Here is a tiny trained network, its code and every weight. The questions are about switching its units off for an input and a class, where a switched-off unit gives its printed mean instead of its output.

import numpy as np


def w(rows, s, z=0):
    codes = np.array(rows[::2]) - 128.0
    scale = np.full(codes.shape[1], s)
    scale[-1] = z or s
    return codes * scale


def f(y):
    return y / 2 * (1 + np.tanh(0.7978845608 * (y + 0.044715 * y**3)))


def log_softmax(a):
    a = a - a.max(-1, keepdims=True)
    return a - np.log(np.exp(a).sum(-1, keepdims=True))


def net(x, mask):
    res = np.array(x, float).reshape(1, 5) / 4 @ E
    y = f(res @ A[0][:, :-1].T + A[0][:, -1])
    res = res + np.where(mask, y, B[0][:, -1]) @ B[0][:, :-1]
    return log_softmax(res[-1] @ U[:, :-1].T + U[:, -1])


A, B = {}, {}
E = w([
[23,91,182,132,192,210],'x0',
[172,40,38,125,73,204],'x1',
[106,133,115,145,93,133],'x2',
[145,161,5,182,200,143],'x3',
[119,130,124,134,116,131],'x4',
],0.012)
A[0] = w([
[83,198,24,146,214,141,65],'n0',
[124,188,138,144,138,102,200],'n1',
[122,106,103,123,165,169,44],'n2',
[199,170,133,117,77,66,204],'n3',
[90,125,183,128,124,134,131],'n4',
[176,140,6,136,138,118,99],'n5',
[149,47,119,111,104,193,177],'n6',
[101,99,119,135,163,179,254],'n7',
],0.019,0.0085)
B[0] = w([
[147,14,86,133,108,120,240],'n0',
[125,76,137,115,107,146,195],'n1',
[119,159,66,137,143,166,162],'n2',
[130,22,91,135,122,128,252],'n3',
[152,201,159,122,123,129,198],'n4',
[91,254,166,130,166,143,251],'n5',
[135,45,75,143,143,113,227],'n6',
[137,127,205,107,89,96,220],'n7',
],0.018,0.02)
U = w([
[134,82,134,92,69,86,8],'0',
[120,92,69,133,110,97,225],'1',
[79,253,171,102,152,131,178],'2',
],0.012,0.0012)

Each question gives the input, the list of numbers given to net, and the class t.
The units are the neurons (one row each of A and B). Each row of codes is followed by its name. A weight is (code - 128) times the scale printed after its matrix; where a second scale follows, it is the last column's (A, B and U).
mask holds one flag per neuron, in row order. A switched-off neuron (its flag False) gives its mean, the last column of its row in B, instead of its output. The means were averaged over made-up inputs and are rounded, as every weight is.
A unit's drop is (log p(t) with every unit on - log p(t) with that unit switched off) / (log p(t) with every unit on - log p(t) with every unit switched off).
The circuit of an input: a set's keep is (log p(t) with only the set's units on - log p(t) with every unit switched off) / (log p(t) with every unit on - log p(t) with every unit switched off). Starting from all 8 units, units are removed one at a time, each time the one whose removal leaves the highest keep (on an exact tie, the one counted first), for as long as the keep stays at least 0.8.
units of the circuit, in order: the units of the circuit, biggest drop first
most important unit: the unit with the biggest drop
k most important neurons: the k neurons with the biggest drops, biggest first
drop when u is switched off: that unit's drop, to one decimal
input [-8,2,2,-2,-7], class 1: most important unit => n3
input [1,-6,-8,6,0], class 0: units of the circuit, in order => (n6, n1)
input [6,-3,-1,7,-6], class 0: 2 most important neurons => (n7, n6)
input [1,0,-5,4,-7], class 0: 3 most important neurons => (n0, n6, n7)
input [0,5,-6,-7,0], class 1: 3 most important neurons => (n6, n7, n1)
input [-6,5,3,-8,-6], class 1: units of the circuit, in order => (n7, n6)
input [0,5,-4,-7,7], class 1: 2 most important neurons => (n6, n7)
input [3,-5,0,7,-1], class 0: 3 most important neurons => (n7, n6, n1)
input [-7,1,-3,-2,7], class 1: 3 most important neurons => (n3, n7, n4)
input [2,-2,2,8,-1], class 0: 3 most important neurons => (n0, n7, n6)
input [-2,5,-5,1,2], class 2: 3 most important neurons => (n5, n0, n3)
input [-6,1,3,-7,1], class 1: 2 most important neurons => (n7, n3)
input [2,-1,-5,2,6], class 0: 2 most important neurons => (n5, n6)
input [-2,4,2,3,3], class 2: units of the circuit, in order => (n5)
input [5,-2,5,8,-7], class 0: 4 most important neurons => (n0, n7, n6, n3)
input [-3,3,2,1,-5], class 2: 2 most important neurons => (n5, n0)
input [3,-4,1,6,-8], class 0: 2 most important neurons => (n7, n6)
input [-8,3,5,-6,-2], class 1: 2 most important neurons => (n7, n3)
input [0,7,-1,6,-4], class 2: 2 most important neurons => (n5, n3)
input [-4,3,3,-7,-4], class 1: units of the circuit, in order => (n7)
input [-4,7,-5,-5,-6], class 1: drop when n7 is switched off => 0.1
input [-4,1,2,-2,-7], class 1: drop when n7 is switched off => 1.5
input [-5,6,-8,8,-6], class 2: drop when n5 is switched off => 2.8
input [-1,4,-8,-4,-2], class 1: drop when n7 is switched off => 0.6
